Here is a tiny trained network, its code and every weight. The questions are about switching its units off for an input and a target symbol, where a switched-off unit gives its printed mean instead of its output.

import numpy as np


def w(rows, s, z=0):
    codes = np.array(rows[::2]) - 128.0
    scale = np.full(codes.shape[1], s)
    scale[-1] = z or s
    return codes * scale


def f(y):
    return np.maximum(y, 0)


def softmax(a):
    e = np.exp(a - a.max(-1, keepdims=True))
    return e / e.sum(-1, keepdims=True)


def log_softmax(a):
    a = a - a.max(-1, keepdims=True)
    return a - np.log(np.exp(a).sum(-1, keepdims=True))


def net(x, mask):
    ids = ['αβγδεζηθμπστφψω'.index(c) for c in x.split()]
    T = len(ids)
    res = E[ids] + P[:T]
    u = 0
    for l in range(2):
        r = res
        for j in range(2):
            rows = slice(2 * j, 2 * j + 2)
            q, k, v = (r @ M[l][rows].T for M in (Q, K, V))
            z = softmax(np.where(np.tri(T) > 0, q @ k.T / 2**0.5, -1e9)) @ v
            o = O[l][rows]
            res = res + np.where(mask[u + j], z, o[:, -1]) @ o[:, :-1]
        u += 2
        y = f(res @ A[l][:, :-1].T + A[l][:, -1])
        res = res + np.where(mask[u : u + 4], y, B[l][:, -1]) @ B[l][:, :-1]
        u += 4
    return log_softmax(res[-1] @ U[:, :-1].T + U[:, -1])


Q, K, V, O, A, B = {}, {}, {}, {}, {}, {}
E = w([
[127,62,129,93,62,137,164,233,172],'α',
[183,194,177,108,194,76,122,145,79],'β',
[99,105,45,76,140,164,128,108,101],'γ',
[129,193,56,179,38,144,182,90,63],'δ',
[155,65,168,152,191,137,95,126,67],'ε',
[196,119,152,160,122,22,158,58,70],'ζ',
[160,101,42,101,101,118,128,146,149],'η',
[188,115,200,92,111,187,164,98,81],'θ',
[87,248,73,161,177,96,151,225,98],'μ',
[143,118,66,200,105,171,143,130,169],'π',
[22,102,124,89,124,207,213,110,100],'σ',
[133,81,138,195,162,45,69,108,67],'τ',
[26,148,79,110,44,66,149,98,210],'φ',
[60,175,104,171,43,176,130,150,187],'ψ',
[126,66,179,139,232,70,99,56,154],'ω',
],0.017)
P = w([
[123,145,245,134,144,81,32,71,119],'0',
[124,146,227,124,145,86,56,80,125],'1',
[120,142,205,123,150,93,80,92,132],'2',
[123,135,188,122,152,101,101,100,132],'3',
[120,134,171,120,150,100,114,108,133],'4',
[117,125,161,123,150,102,129,113,139],'5',
[113,128,146,122,150,109,139,126,138],'6',
[114,124,129,120,145,113,158,131,144],'7',
[112,120,117,115,147,121,170,136,146],'8',
[106,118,102,116,147,123,186,139,154],'9',
[102,116,88,110,147,128,196,151,154],'10',
[104,110,76,111,147,136,212,151,160],'11',
[96,104,58,110,149,138,230,165,169],'12',
[95,105,54,106,139,146,238,166,167],'13',
],0.011)
Q[0] = w([
[185,94,97,115,147,108,144,79,61],'L0H0',
[200,102,85,84,158,72,141,94,78],'L0H0',
[153,98,150,147,133,86,164,125,118],'L0H1',
[2,180,137,81,103,195,72,175,137],'L0H1',
],0.082)
K[0] = w([
[109,133,65,133,119,151,177,165,129],'L0H0',
[103,130,14,115,103,163,173,161,169],'L0H0',
[98,115,110,125,115,136,147,166,135],'L0H1',
[151,129,255,124,142,99,65,99,97],'L0H1',
],0.061)
V[0] = w([
[128,160,69,73,130,171,105,37,71],'L0H0',
[130,127,69,61,95,94,24,122,178],'L0H0',
[173,73,108,75,202,113,152,128,85],'L0H1',
[7,120,152,80,132,101,152,119,62],'L0H1',
],0.014)
O[0] = w([
[116,134,85,156,143,140,146,68,101,104],'L0H0',
[53,80,2,89,143,163,206,169,130,253],'L0H0',
[82,133,193,113,142,115,34,76,74,79],'L0H1',
[77,137,179,187,138,147,212,154,142,78],'L0H1',
],0.0068,0.0034)
A[0] = w([
[161,124,152,106,171,209,60,141,89,34],'L0N0',
[70,154,143,179,128,252,63,121,116,11],'L0N1',
[112,140,153,155,88,185,125,148,146,2],'L0N2',
[113,117,84,188,127,103,132,180,131,97],'L0N3',
],0.015,0.0083)
B[0] = w([
[74,122,22,139,70,226,166,238,118,159],'L0N0',
[135,94,2,193,121,181,184,139,156,157],'L0N1',
[59,132,38,149,149,108,55,121,125,141],'L0N2',
[145,134,188,164,115,104,23,86,79,254],'L0N3',
],0.0083,0.0053)
Q[1] = w([
[89,106,138,158,51,149,13,114,135],'L1H0',
[191,253,212,166,191,12,130,124,86],'L1H0',
[114,171,113,119,166,10,91,99,121],'L1H1',
[116,162,143,22,228,203,143,185,99],'L1H1',
],0.056)
K[1] = w([
[78,26,155,115,1,111,94,86,186],'L1H0',
[137,221,145,168,133,62,90,227,86],'L1H0',
[131,241,51,141,188,68,192,131,70],'L1H1',
[130,174,197,25,169,82,44,220,154],'L1H1',
],0.054)
V[1] = w([
[143,2,207,124,79,190,120,103,161],'L1H0',
[98,144,119,135,105,120,140,116,144],'L1H0',
[153,150,116,88,107,129,162,145,152],'L1H1',
[150,122,120,134,139,152,71,130,139],'L1H1',
],0.0055)
O[1] = w([
[78,1,109,173,63,190,122,87,176,2],'L1H0',
[124,121,117,124,129,144,178,120,129,130],'L1H0',
[156,173,145,105,127,126,150,143,92,94],'L1H1',
[104,131,142,130,107,138,100,118,117,109],'L1H1',
],0.0026,0.0051)
A[1] = w([
[248,83,74,96,115,109,111,156,149,85],'L1N0',
[243,96,67,37,100,149,46,134,120,86],'L1N1',
[203,61,117,174,205,164,148,201,54,2],'L1N2',
[159,41,145,2,82,69,95,164,85,67],'L1N3',
],0.013,0.0051)
B[1] = w([
[113,215,117,168,205,176,115,78,187,254],'L1N0',
[133,74,232,4,82,115,87,100,90,253],'L1N1',
[98,110,149,91,65,81,123,117,130,194],'L1N2',
[185,90,56,198,88,158,173,180,152,247],'L1N3',
],0.013,0.0096)
U = w([
[157,102,172,161,130,166,131,212,189,126],'α',
[140,169,182,53,194,94,163,219,99,255],'β',
[161,82,31,71,165,128,111,124,68,184],'γ',
[149,212,132,146,22,202,146,92,55,23],'δ',
[68,122,151,92,45,54,157,119,186,94],'ε',
[207,129,121,152,102,89,203,42,107,133],'ζ',
[186,114,124,85,120,152,82,106,158,132],'η',
[114,110,248,142,114,255,237,118,97,109],'θ',
[129,188,142,137,151,164,65,193,61,168],'μ',
[90,110,175,135,173,178,72,87,140,86],'π',
[70,114,147,113,186,189,185,63,44,135],'σ',
[169,82,138,201,112,94,22,113,86,53],'τ',
[74,185,101,130,74,90,104,109,239,99],'φ',
[100,163,104,162,64,176,71,137,137,100],'ψ',
[110,29,162,149,249,111,98,150,177,123],'ω',
],0.0083,0.0064)

Each question gives the input, a string of symbols that net reads in full, and the target symbol t.
The units are the heads (2 rows each of Q, K, V and O) and the neurons (one row each of A and B). Each row of codes is followed by its name. A weight is (code - 128) times the scale printed after its matrix; where a second scale follows, it is the last column's (O, A, B and U).
mask holds one flag per unit, layer by layer, with each layer's heads first. A switched-off unit (its flag False) gives its mean, the last column of its rows in O or B, instead of its output. The means were averaged over made-up inputs and are rounded, as every weight is.
A unit's drop is (log p(t) with every unit on - log p(t) with that unit switched off) / (log p(t) with every unit on - log p(t) with every unit switched off).
The circuit of an input: a set's keep is (log p(t) with only the set's units on - log p(t) with every unit switched off) / (log p(t) with every unit on - log p(t) with every unit switched off). Starting from all 12 units, units are removed one at a time, each time the one whose removal leaves the highest keep (on an exact tie, the one counted first), for as long as the keep stays at least 0.8.
units of the circuit, in order: the units of the circuit, biggest drop first
top k neurons: the k neurons with the biggest drops, biggest first
which heads matter: for each layer, one digit per head in row order, 1 if its drop is at least 0.15 and else 0, layers parted by /
input ζ β φ β π β π β η φ μ, target μ: which heads matter	00 / 00
input π ψ π η η γ ε τ ζ, target σ: units of the circuit, in order	(L0H1; L0H0)
input ζ π η φ ζ π η ω ζ β ζ ε θ, target γ: top 2 neurons	(L1N0; L1N3)
input μ ζ β ζ γ β π η ε ζ ω, target γ: units of the circuit, in order	(L1N0; L0H0)
input μ π η ζ γ, target σ: units of the circuit, in order	(L1N3; L0H0)
input β ζ ε ζ φ ζ ε β ζ σ ζ ζ γ β, target σ: units of the circuit, in order	(L0H0; L0H1)
input ζ φ ζ ψ θ ζ ζ ζ ζ ε β π ε, target ε: top 4 neurons	(L1N2; L0N0; L1N1; L0N3)
input ζ φ η β ζ ζ ζ ζ η δ, target ζ: units of the circuit, in order	(L0H0; L1N0; L0H1)
input θ ζ η η β ζ ζ β α, target α: top neuron	(L1N3)
input ζ β β ζ ζ η β θ ζ, target γ: units of the circuit, in order	(L0H0; L0H1)
input ζ η β β, target γ: units of the circuit, in order	(L0H0; L1N0)
input σ ζ τ ω φ β ζ π β ε, target η: which heads matter	01 / 00
input β ζ β ζ ζ ζ ζ β, target μ: which heads matter	11 / 00
input φ β ζ φ ψ φ ζ φ ζ τ, target ε: which heads matter	11 / 00
input ζ ζ η η π ζ σ ψ β, target φ: top 2 neurons	(L1N0; L1N2)
input α ζ ζ η π ζ ζ φ ω ζ π η ζ, target γ: units of the circuit, in order	(L0H1; L0H0)
input ζ γ ζ β η τ φ μ μ ε ω, target β: top 2 neurons	(L1N3; L1N0)
input β ζ α φ ζ ζ ζ ε, target ε: units of the circuit, in order	(L1N2; L0H1)
input ζ ζ ζ ω ψ τ β ζ μ π τ, target η: top neuron	(L1N1)
input ζ η ζ ε θ α μ ζ, target β: which heads matter	11 / 10
input β β ζ ζ ε β θ φ β α ε η γ ω, target σ: which heads matter	11 / 00
